Below are the code and all the weights of a small trained network. Each question names an input and a target symbol and asks about switching units off, where a switched-off unit gives its printed mean instead of its output.

import numpy as np


def w(rows, s, z=0):
    codes = np.array(rows[::2]) - 128.0
    scale = np.full(codes.shape[1], s)
    scale[-1] = z or s
    return codes * scale


def norm(h):
    return h / np.sqrt((h * h).mean(-1, keepdims=True) + 1e-5)


def f(y):
    return y / 2 * (1 + np.tanh(0.7978845608 * (y + 0.044715 * y**3)))


def softmax(a):
    e = np.exp(a - a.max(-1, keepdims=True))
    return e / e.sum(-1, keepdims=True)


def log_softmax(a):
    a = a - a.max(-1, keepdims=True)
    return a - np.log(np.exp(a).sum(-1, keepdims=True))


def net(x, mask):
    ids = ['ΘΞΨβγεητ'.index(c) for c in x.split()]
    T = len(ids)
    res = E[ids] + P[:T]
    u = 0
    for l in range(2):
        q, k, v = (norm(res) @ M[l].T for M in (Q, K, V))
        z = softmax(np.where(np.tri(T) > 0, q @ k.T / 4**0.5, -1e9)) @ v
        res = res + np.where(mask[u], z, O[l][:, -1]) @ O[l][:, :-1]
        u += 1
        y = f(norm(res) @ A[l][:, :-1].T + A[l][:, -1])
        res = res + np.where(mask[u : u + 12], y, B[l][:, -1]) @ B[l][:, :-1]
        u += 12
    return log_softmax(norm(res)[-1] @ U[:, :-1].T + U[:, -1])


Q, K, V, O, A, B = {}, {}, {}, {}, {}, {}
E = w([
[73,182,125,89,228,101,189],'Θ',
[212,118,170,86,99,111,134],'Ξ',
[124,226,107,98,1,131,190],'Ψ',
[172,142,36,111,164,137,131],'β',
[82,152,119,82,191,148,34],'γ',
[98,125,130,99,102,197,133],'ε',
[130,179,190,169,172,168,110],'η',
[150,162,74,206,166,212,157],'τ',
],0.016)
P = w([
[119,225,93,2,193,248,47],'0',
[163,92,144,141,189,209,103],'1',
[143,106,156,141,180,181,109],'2',
[132,104,137,142,174,172,102],'3',
[123,113,124,141,151,153,88],'4',
[107,125,116,148,151,138,83],'5',
[119,126,126,143,145,131,87],'6',
[115,135,128,159,146,124,86],'7',
[126,132,134,154,151,109,77],'8',
[112,137,129,162,150,102,72],'9',
[122,146,133,167,150,92,83],'10',
[142,138,147,181,171,94,84],'11',
[135,137,147,173,166,89,75],'12',
[143,146,153,182,150,89,73],'13',
],0.0068)
Q[0] = w([
[78,9,138,113,121,66,152],'0.h1',
[152,99,66,138,131,123,93],'0.h1',
[123,77,143,177,61,116,148],'0.h1',
[162,53,132,157,98,55,178],'0.h1',
],0.013)
K[0] = w([
[66,11,167,174,139,66,151],'0.h1',
[142,49,98,146,118,137,72],'0.h1',
[102,113,138,206,63,90,113],'0.h1',
[156,27,146,186,104,65,162],'0.h1',
],0.011)
V[0] = w([
[254,145,103,166,176,104,213],'0.h1',
[124,87,105,67,48,179,86],'0.h1',
[165,103,114,134,146,184,52],'0.h1',
[221,142,225,191,78,87,49],'0.h1',
],0.0076)
O[0] = w([
[137,67,65,96,93,76,166,140],'0.h1',
[107,146,194,89,70,116,147,213],'0.h1',
[194,70,189,138,132,164,131,254],'0.h1',
[2,90,132,127,169,159,203,66],'0.h1',
],0.0087,0.005)
A[0] = w([
[96,156,55,176,153,204,100,33],'0.n1',
[25,61,167,130,56,68,174,123],'0.n2',
[138,5,173,172,138,137,99,198],'0.n3',
[148,157,111,113,141,48,2,199],'0.n4',
[158,232,94,205,94,248,185,135],'0.n5',
[56,101,84,139,193,96,154,6],'0.n6',
[132,203,119,130,167,123,130,90],'0.n7',
[91,131,203,195,38,177,61,183],'0.n8',
[195,125,245,117,105,75,120,161],'0.n9',
[93,154,82,203,230,105,109,88],'0.n10',
[154,83,40,101,115,83,174,237],'0.n11',
[117,162,105,30,221,163,142,94],'0.n12',
],0.0084,0.002)
B[0] = w([
[194,78,104,63,182,149,93,137],'0.n1',
[191,166,182,204,116,130,187,187],'0.n2',
[116,166,188,170,86,146,165,201],'0.n3',
[155,166,254,166,90,162,148,227],'0.n4',
[87,95,52,153,168,149,209,222],'0.n5',
[153,72,60,87,113,154,140,120],'0.n6',
[134,136,127,95,173,72,188,153],'0.n7',
[75,182,182,160,215,183,193,220],'0.n8',
[73,83,143,55,133,181,225,254],'0.n9',
[99,134,170,213,197,67,163,145],'0.n10',
[110,143,239,167,154,131,140,192],'0.n11',
[19,72,150,62,108,106,114,163],'0.n12',
],0.0094,0.0063)
Q[1] = w([
[117,111,252,138,175,212,203],'1.h1',
[168,77,48,94,104,98,56],'1.h1',
[167,164,224,129,246,167,215],'1.h1',
[167,215,124,136,109,137,140],'1.h1',
],0.012)
K[1] = w([
[141,172,92,9,165,183,135],'1.h1',
[143,51,166,159,100,129,135],'1.h1',
[150,175,74,15,142,130,52],'1.h1',
[155,183,88,159,142,107,106],'1.h1',
],0.014)
V[1] = w([
[95,1,153,146,156,151,203],'1.h1',
[119,214,96,186,206,164,93],'1.h1',
[90,146,249,98,185,97,96],'1.h1',
[103,226,143,106,133,106,241],'1.h1',
],0.0094)
O[1] = w([
[88,191,91,254,138,167,112,122],'1.h1',
[148,51,123,140,219,189,65,145],'1.h1',
[195,198,53,84,85,183,113,255],'1.h1',
[161,158,112,94,184,27,110,231],'1.h1',
],0.0084,0.008)
A[1] = w([
[60,140,126,180,167,164,92,100],'1.n1',
[96,156,179,118,108,138,7,91],'1.n2',
[98,141,150,223,112,161,117,181],'1.n3',
[138,86,81,191,156,115,206,30],'1.n4',
[78,176,86,155,189,138,45,27],'1.n5',
[110,66,122,195,118,101,139,195],'1.n6',
[30,148,83,201,79,114,113,66],'1.n7',
[183,94,103,194,69,118,112,119],'1.n8',
[94,74,132,76,173,103,134,97],'1.n9',
[83,109,121,27,75,108,72,166],'1.n10',
[153,106,86,184,52,206,157,5],'1.n11',
[100,41,145,153,169,110,100,251],'1.n12',
],0.013,0.0023)
B[1] = w([
[138,231,167,139,139,129,121,213],'1.n1',
[31,142,107,191,108,178,92,189],'1.n2',
[173,99,45,95,86,88,116,254],'1.n3',
[100,107,196,202,80,123,105,213],'1.n4',
[178,3,108,167,112,90,202,176],'1.n5',
[94,215,170,135,94,114,82,131],'1.n6',
[148,135,70,35,163,205,92,178],'1.n7',
[170,164,166,142,143,98,201,141],'1.n8',
[45,106,101,123,182,148,103,162],'1.n9',
[97,30,55,116,97,139,143,153],'1.n10',
[47,75,82,108,188,128,149,219],'1.n11',
[142,166,84,35,113,200,57,157],'1.n12',
],0.013,0.0032)
U = w([
[87,88,69,53,178,241,119,252],'Θ',
[140,190,225,184,163,116,182,176],'Ξ',
[52,94,139,80,211,12,90,60],'Ψ',
[117,28,69,242,174,129,117,56],'β',
[33,174,40,125,48,68,171,87],'γ',
[99,5,193,101,39,96,175,129],'ε',
[236,102,82,83,95,80,61,63],'η',
[48,101,166,162,89,157,2,80],'τ',
],0.0064,0.0027)

Each question gives the input, a string of symbols that net reads in full, and the target symbol t.
The units are the heads (4 rows each of Q, K, V and O) and the neurons (one row each of A and B). Each row of codes is followed by its name. A weight is (code - 128) times the scale printed after its matrix; where a second scale follows, it is the last column's (O, A, B and U).
mask holds one flag per unit, layer by layer, with each layer's heads first. A switched-off unit (its flag False) gives its mean, the last column of its rows in O or B, instead of its output. The means were averaged over made-up inputs and are rounded, as every weight is.
A unit's drop is (log p(t) with every unit on - log p(t) with that unit switched off) / (log p(t) with every unit on - log p(t) with every unit switched off).
The circuit of an input: a set's keep is (log p(t) with only the set's units on - log p(t) with every unit switched off) / (log p(t) with every unit on - log p(t) with every unit switched off). Starting from the 12 units with the biggest drops (on a tie, the unit counted first), units are removed one at a time, each time the one whose removal leaves the highest keep (on an exact tie, the one counted first), for as long as the keep stays at least 0.8.
circuit, biggest first: the units of the circuit, biggest drop first
k most important neurons: the k neurons with the biggest drops, biggest first
k most important neurons of layer l: the k neurons of layer l with the biggest drops, biggest first
input Ξ β γ γ ε η ε Ξ ε Θ, target γ: circuit, biggest first => (1.h1; 0.n12)
input Ξ β Ψ, target γ: circuit, biggest first => (0.h1; 1.h1)
input Ψ β Ξ τ Ξ Ξ Ξ ε β, target Ψ: circuit, biggest first => (1.h1)
input Θ γ β Ξ Ξ η Ξ η γ β Ξ γ Ξ β, target η: circuit, biggest first => (0.h1; 0.n8)
input η Θ Ξ ε β γ, target τ: 3 most important neurons of layer 0 => (0.n5; 0.n4; 0.n12)
input τ Ξ β ε Θ β, target τ: 2 most important neurons => (0.n11; 0.n4)
input Ψ η Ξ, target Ψ: circuit, biggest first => (1.h1; 0.h1)
input β Ξ ε ε β β Ψ τ β Θ τ, target β: 2 most important neurons => (0.n5; 1.n11)
input Ξ γ Ξ Ξ Ψ η γ Ξ γ Ξ Ξ, target γ: circuit, biggest first => (1.h1; 0.h1)
input η Ξ η Ξ τ γ ε Ξ ε Θ Ξ β, target β: 3 most important neurons => (1.n5; 0.n10; 0.n12)
input η η Θ ε, target β: circuit, biggest first => (1.h1; 1.n5; 0.h1; 0.n4)
input Θ ε Ψ β γ η ε Θ β β β Ξ, target Θ: 2 most important neurons of layer 0 => (0.n9; 0.n4)
input γ Θ ε Ψ, target Θ: 2 most important neurons => (0.n5; 0.n8)
input ε Ξ γ β, target η: most important neuron => (0.n4)
input τ Ξ ε β Ξ ε Ξ η ε β Ξ ε η Ψ, target τ: 2 most important neurons => (1.n4; 0.n5)
input η β Ψ η Θ, target Ψ: 3 most important neurons => (0.n10; 0.n12; 0.n7)
input β Θ Ξ γ β Ψ Θ ε Ψ Ξ ε Ξ γ, target τ: 3 most important neurons => (1.n2; 0.n4; 0.n5)
input τ ε η Ξ ε Ξ β, target τ: 2 most important neurons => (0.n11; 0.n5)
input τ τ β Ψ, target τ: 2 most important neurons => (0.n5; 1.n4)
input τ Ξ Ξ Ξ Ξ Θ, target τ: most important neuron => (1.n12)
input η ε τ η ε, target β: circuit, biggest first => (1.h1; 1.n5; 0.n5; 0.n4)
input τ η γ Ξ, target τ: 2 most important neurons of layer 1 => (1.n12; 1.n6)
input γ β η η β τ Ψ, target Θ: 3 most important neurons => (0.n5; 0.n8; 1.n11)
input β β Ψ Θ Ψ Ξ, target ε: 2 most important neurons => (0.n8; 0.n9)
input β Ξ η Ξ Ψ Ξ β Ξ Θ, target ε: 4 most important neurons of layer 0 => (0.n8; 0.n4; 0.n12; 0.n5)
input η η β, target β: 2 most important neurons => (0.n11; 1.n5)
input Ψ ε τ Ψ, target Ψ: most important neuron of layer 1 => (1.n9)
